Below is a small trained network, with its code and all its weights. Each question gives an input and a target symbol and asks what happens when units are switched off, that is, made to give their printed mean instead of their output.

import numpy as np


def w(rows, s, z=0):
    codes = np.array(rows[::2]) - 128.0
    scale = np.full(codes.shape[1], s)
    scale[-1] = z or s
    return codes * scale


def f(y):
    return np.maximum(y, 0)


def softmax(a):
    e = np.exp(a - a.max(-1, keepdims=True))
    return e / e.sum(-1, keepdims=True)


def log_softmax(a):
    a = a - a.max(-1, keepdims=True)
    return a - np.log(np.exp(a).sum(-1, keepdims=True))


def net(x, mask):
    ids = ['ΞΣηλμω'.index(c) for c in x.split()]
    T = len(ids)
    res = E[ids] + P[:T]
    u = 0
    for l in range(2):
        r = res
        for j in range(3):
            rows = slice(4 * j, 4 * j + 4)
            q, k, v = (r @ M[l][rows].T for M in (Q, K, V))
            z = softmax(np.where(np.tri(T) > 0, q @ k.T / 4**0.5, -1e9)) @ v
            o = O[l][rows]
            res = res + np.where(mask[u + j], z, o[:, -1]) @ o[:, :-1]
        u += 3
        y = f(res @ A[l][:, :-1].T + A[l][:, -1])
        res = res + np.where(mask[u : u + 8], y, B[l][:, -1]) @ B[l][:, :-1]
        u += 8
    return log_softmax(res[-1] @ U[:, :-1].T + U[:, -1])


Q, K, V, O, A, B = {}, {}, {}, {}, {}, {}
E = w([
[207,220,107,214,152,158,98,126,184,3],'Ξ',
[234,107,172,58,95,65,93,55,228,193],'Σ',
[40,209,113,172,79,157,158,214,175,195],'η',
[116,17,102,64,89,183,86,235,117,32],'λ',
[96,83,122,213,47,61,236,97,25,113],'μ',
[161,226,130,104,126,94,210,163,23,53],'ω',
],0.0064)
P = w([
[120,126,163,111,42,136,148,129,111,125],'0',
[113,185,40,133,124,67,21,107,75,134],'1',
[111,182,72,140,98,105,94,128,109,97],'2',
[137,175,129,152,85,133,134,181,138,88],'3',
[186,154,153,158,86,126,179,218,169,95],'4',
[228,144,152,156,92,129,201,252,204,103],'5',
],0.0049)
Q[0] = w([
[178,116,137,115,136,109,130,108,96,54],'0.h0',
[97,137,100,115,125,117,106,100,88,133],'0.h0',
[141,135,115,151,95,126,153,185,151,113],'0.h0',
[117,110,143,114,125,144,131,154,157,164],'0.h0',
[77,77,132,107,166,171,106,99,104,151],'0.h1',
[141,214,117,171,74,66,145,124,147,136],'0.h1',
[109,183,122,156,99,92,135,106,130,154],'0.h1',
[81,108,128,121,149,155,118,100,104,155],'0.h1',
[90,95,141,131,255,156,120,68,109,153],'0.h2',
[94,100,140,130,239,153,120,75,112,151],'0.h2',
[92,100,140,131,239,154,120,71,110,151],'0.h2',
[162,156,117,126,19,103,135,181,144,105],'0.h2',
],0.0084)
K[0] = w([
[97,144,125,143,104,140,122,133,160,183],'0.h0',
[101,153,101,153,141,187,137,175,120,87],'0.h0',
[141,138,120,120,155,67,97,101,118,149],'0.h0',
[161,133,147,130,134,112,151,102,115,100],'0.h0',
[128,185,127,183,148,109,203,136,98,105],'0.h1',
[111,30,109,64,100,167,50,141,127,122],'0.h1',
[110,59,107,100,112,166,100,145,109,100],'0.h1',
[123,154,122,168,136,124,161,139,103,99],'0.h1',
[26,162,56,192,114,186,144,172,15,74],'0.h2',
[37,157,68,181,116,176,140,164,38,82],'0.h2',
[20,169,47,198,110,190,141,176,2,74],'0.h2',
[230,93,202,66,144,73,114,85,234,178],'0.h2',
],0.0079)
V[0] = w([
[198,96,235,50,121,103,119,95,175,178],'0.h0',
[61,205,3,223,156,161,128,171,76,58],'0.h0',
[35,166,10,216,131,154,151,174,66,83],'0.h0',
[49,157,27,207,132,151,143,165,77,85],'0.h0',
[213,206,190,82,153,63,141,102,147,167],'0.h1',
[156,87,141,212,116,113,114,61,180,125],'0.h1',
[166,191,40,135,176,211,68,166,142,24],'0.h1',
[144,81,100,241,119,157,88,72,181,84],'0.h1',
[157,104,137,89,145,113,66,61,168,192],'0.h2',
[90,153,111,155,109,155,193,221,83,72],'0.h2',
[94,150,111,172,111,176,188,209,96,37],'0.h2',
[100,167,111,169,121,172,176,205,100,36],'0.h2',
],0.0046)
O[0] = w([
[106,134,214,99,67,147,194,98,165,99,30],'0.h0',
[196,125,3,189,225,113,35,167,124,167,240],'0.h0',
[142,121,34,158,196,98,68,177,82,152,252],'0.h0',
[144,120,41,157,191,103,68,168,82,155,229],'0.h0',
[112,142,211,125,84,157,113,84,206,76,60],'0.h1',
[149,100,159,105,70,189,115,44,60,185,55],'0.h1',
[211,115,33,196,170,176,76,97,225,154,165],'0.h1',
[177,94,97,127,98,198,106,52,65,203,81],'0.h1',
[105,76,107,110,200,50,148,138,156,151,183],'0.h2',
[135,178,155,142,42,217,98,132,107,97,67],'0.h2',
[154,159,140,146,56,210,93,117,110,115,47],'0.h2',
[168,174,143,161,39,227,78,112,122,111,52],'0.h2',
],0.0045,0.0012)
A[0] = w([
[79,111,127,127,137,76,204,133,51,132,129],'0.n0',
[119,122,206,108,106,141,197,137,160,97,81],'0.n1',
[179,165,96,195,139,98,152,96,91,76,251],'0.n2',
[32,30,119,145,158,96,166,127,130,144,95],'0.n3',
[153,134,76,163,124,188,23,117,155,140,150],'0.n4',
[73,159,103,165,120,135,140,169,172,219,209],'0.n5',
[155,106,80,129,254,96,124,155,164,138,173],'0.n6',
[128,135,199,119,58,153,188,149,142,111,204],'0.n7',
],0.007,0.002)
B[0] = w([
[166,49,127,100,116,100,170,52,87,221,200],'0.n0',
[206,156,197,145,10,194,103,101,136,126,174],'0.n1',
[213,183,159,184,113,100,166,63,89,105,239],'0.n2',
[162,50,138,144,98,45,85,99,246,138,194],'0.n3',
[213,93,121,124,63,197,112,124,165,168,255],'0.n4',
[81,191,135,150,114,133,157,135,192,196,232],'0.n5',
[110,126,103,95,207,5,191,185,127,106,244],'0.n6',
[139,156,206,128,2,170,119,142,99,107,192],'0.n7',
],0.0057,0.0044)
Q[1] = w([
[109,210,103,161,167,117,134,125,143,149],'1.h0',
[124,142,210,183,72,145,147,132,169,137],'1.h0',
[181,143,179,146,121,117,167,80,59,165],'1.h0',
[151,150,175,126,142,136,133,139,135,33],'1.h0',
[189,119,157,146,4,142,121,120,125,118],'1.h1',
[165,148,148,163,24,155,115,115,124,143],'1.h1',
[150,142,153,159,30,152,119,119,134,144],'1.h1',
[138,131,135,178,88,91,174,151,162,165],'1.h1',
[53,146,112,122,183,141,108,113,118,145],'1.h2',
[60,86,95,94,233,102,133,124,117,134],'1.h2',
[168,120,159,118,61,156,113,123,115,81],'1.h2',
[83,86,94,104,223,92,144,134,128,141],'1.h2',
],0.012)
K[1] = w([
[154,205,113,193,147,134,155,161,166,173],'1.h0',
[132,125,203,129,101,115,151,36,229,220],'1.h0',
[138,166,159,133,134,91,171,54,52,114],'1.h0',
[229,118,158,96,138,122,127,113,173,33],'1.h0',
[85,146,216,132,19,172,138,75,117,125],'1.h1',
[105,113,209,120,32,158,114,69,120,109],'1.h1',
[115,118,191,129,33,163,109,67,113,110],'1.h1',
[166,148,123,126,109,211,116,196,98,100],'1.h1',
[114,120,97,77,227,52,93,119,131,88],'1.h2',
[138,104,50,158,254,29,130,171,159,153],'1.h2',
[99,191,155,112,53,185,115,83,114,147],'1.h2',
[146,100,70,162,199,69,145,166,150,147],'1.h2',
],0.0083)
V[1] = w([
[160,180,131,152,103,227,58,100,102,119],'1.h0',
[93,76,124,100,155,26,198,158,159,134],'1.h0',
[144,78,144,197,99,114,175,81,70,178],'1.h0',
[93,75,124,99,156,26,197,158,161,135],'1.h0',
[88,207,138,160,126,133,134,102,219,204],'1.h1',
[102,10,97,62,117,160,99,176,96,190],'1.h1',
[78,84,130,83,117,164,99,127,213,216],'1.h1',
[124,160,130,101,135,164,54,204,202,2],'1.h1',
[165,116,79,227,143,156,101,70,225,216],'1.h2',
[226,39,99,170,144,133,87,33,121,96],'1.h2',
[45,117,127,69,111,164,98,249,172,142],'1.h2',
[196,33,141,84,127,133,70,107,126,31],'1.h2',
],0.0048)
O[1] = w([
[95,92,163,97,173,42,176,131,163,137,238],'1.h0',
[163,160,94,162,83,212,84,125,90,121,6],'1.h0',
[80,204,109,77,155,129,73,190,150,81,240],'1.h0',
[161,157,96,159,88,206,87,126,93,122,2],'1.h0',
[150,75,192,192,120,38,68,167,109,177,130],'1.h1',
[171,202,40,40,43,79,194,170,157,129,22],'1.h1',
[155,90,96,115,55,2,137,180,163,158,40],'1.h1',
[54,106,83,238,46,115,77,66,186,15,31],'1.h1',
[198,52,117,191,32,61,142,169,97,203,23],'1.h2',
[143,35,53,162,106,139,239,60,149,169,50],'1.h2',
[124,226,102,79,76,84,58,186,149,62,55],'1.h2',
[85,87,48,114,122,131,214,61,197,74,98],'1.h2',
],0.0048,0.0019)
A[1] = w([
[46,122,106,102,253,58,150,148,156,141,160],'1.n0',
[134,146,109,145,117,191,129,109,129,60,212],'1.n1',
[126,153,86,132,66,144,90,172,125,104,254],'1.n2',
[155,169,129,39,173,227,155,131,82,177,191],'1.n3',
[136,165,45,100,69,174,126,104,149,73,159],'1.n4',
[82,75,131,93,198,107,207,102,164,89,80],'1.n5',
[91,193,159,66,164,120,91,155,148,83,168],'1.n6',
[88,143,184,220,161,233,67,90,132,47,175],'1.n7',
],0.0052,0.0021)
B[1] = w([
[56,98,222,30,191,62,155,62,204,107,254],'1.n0',
[37,148,105,135,155,165,126,59,168,72,191],'1.n1',
[138,198,74,130,76,140,102,161,96,87,251],'1.n2',
[173,204,149,61,210,224,163,147,54,158,237],'1.n3',
[72,192,46,83,77,143,191,89,175,65,201],'1.n4',
[199,156,164,136,62,85,23,253,89,166,220],'1.n5',
[170,32,65,200,63,115,162,123,96,183,206],'1.n6',
[27,63,173,239,173,130,15,50,169,57,178],'1.n7',
],0.0045,0.0038)
U = w([
[103,187,7,78,69,134,195,99,177,39,182],'Ξ',
[85,90,214,25,158,22,155,93,192,126,10],'Σ',
[47,116,176,212,202,180,37,58,140,68,152],'η',
[189,175,157,174,59,98,4,231,62,160,194],'λ',
[169,182,152,40,210,254,193,136,71,176,207],'μ',
[172,3,76,228,89,135,213,85,103,215,8],'ω',
],0.0032,0.0011)

Each question gives the input, a string of symbols that net reads in full, and the target symbol t.
The units are the heads (4 rows each of Q, K, V and O) and the neurons (one row each of A and B). Each row of codes is followed by its name. A weight is (code - 128) times the scale printed after its matrix; where a second scale follows, it is the last column's (O, A, B and U).
mask holds one flag per unit, layer by layer, with each layer's heads first. A switched-off unit (its flag False) gives its mean, the last column of its rows in O or B, instead of its output. The means were averaged over made-up inputs and are rounded, as every weight is.
A unit's drop is (log p(t) with every unit on - log p(t) with that unit switched off) / (log p(t) with every unit on - log p(t) with every unit switched off).
k most important neurons: the k neurons with the biggest drops, biggest first
k most important neurons of layer l: the k neurons of layer l with the biggest drops, biggest first
which heads matter: for each layer, one digit per head in row order, 1 if its drop is at least 0.15 and else 0, layers parted by /
input Σ λ μ ω η Ξ, target η: which heads matter : 001 / 110
input λ λ Σ ω λ, target Σ: 3 most important neurons : [0.n6, 1.n0, 0.n4]
input μ η μ μ, target μ: which heads matter : 011 / 010
input Σ λ Σ ω, target Σ: 3 most important neurons of layer 0 : [0.n1, 0.n7, 0.n6]
input λ λ η Σ η ω, target μ: most important neuron : [0.n6]
input λ Σ η Σ, target Ξ: 2 most important neurons : [0.n1, 1.n4]
input μ Σ Σ, target μ: which heads matter : 111 / 110
input η μ ω η η λ, target λ: which heads matter : 001 / 001
input ω Σ Σ, target η: which heads matter : 111 / 110
input η Σ ω η μ η, target ω: 4 most important neurons of layer 0 : [0.n3, 0.n0, 0.n5, 0.n7]
input λ ω η Σ Σ, target Ξ: which heads matter : 101 / 111
input η η λ Σ μ, target ω: which heads matter : 001 / 101
input μ λ λ, target μ: 2 most important neurons : [1.n3, 0.n0]
input μ μ Σ μ, target Σ: 3 most important neurons : [0.n3, 1.n0, 0.n6]
input Σ η η Ξ, target η: which heads matter : 101 / 110
input η λ η, target λ: 2 most important neurons : [0.n4, 0.n5]
input η Σ ω μ λ η, target Σ: which heads matter : 101 / 000
input Ξ Σ Σ, target ω: which heads matter : 111 / 001
input μ λ Ξ, target μ: which heads matter : 011 / 010
input Σ μ ω Σ η μ, target Σ: most important neuron of layer 0 : [0.n1]
input η ω Σ Σ, target λ: which heads matter : 111 / 101
input μ λ Σ Σ μ, target μ: which heads matter : 111 / 110
input Σ μ η λ ω, target μ: 3 most important neurons : [0.n0, 1.n3, 0.n6]
input Σ η η η μ, target ω: which heads matter : 101 / 101
input ω Ξ Σ Ξ, target Σ: which heads matter : 001 / 100
input η η Σ ω η, target Σ: 3 most important neurons : [1.n0, 0.n6, 0.n4]
input λ ω η, target Ξ: most important neuron of layer 1 : [1.n4]
input Σ μ λ ω η Σ, target Σ: most important neuron of layer 0 : [0.n1]
input ω η η λ Σ, target Σ: 2 most important neurons of layer 0 : [0.n6, 0.n4]
input μ Σ Σ λ η, target μ: 2 most important neurons : [0.n0, 1.n3]
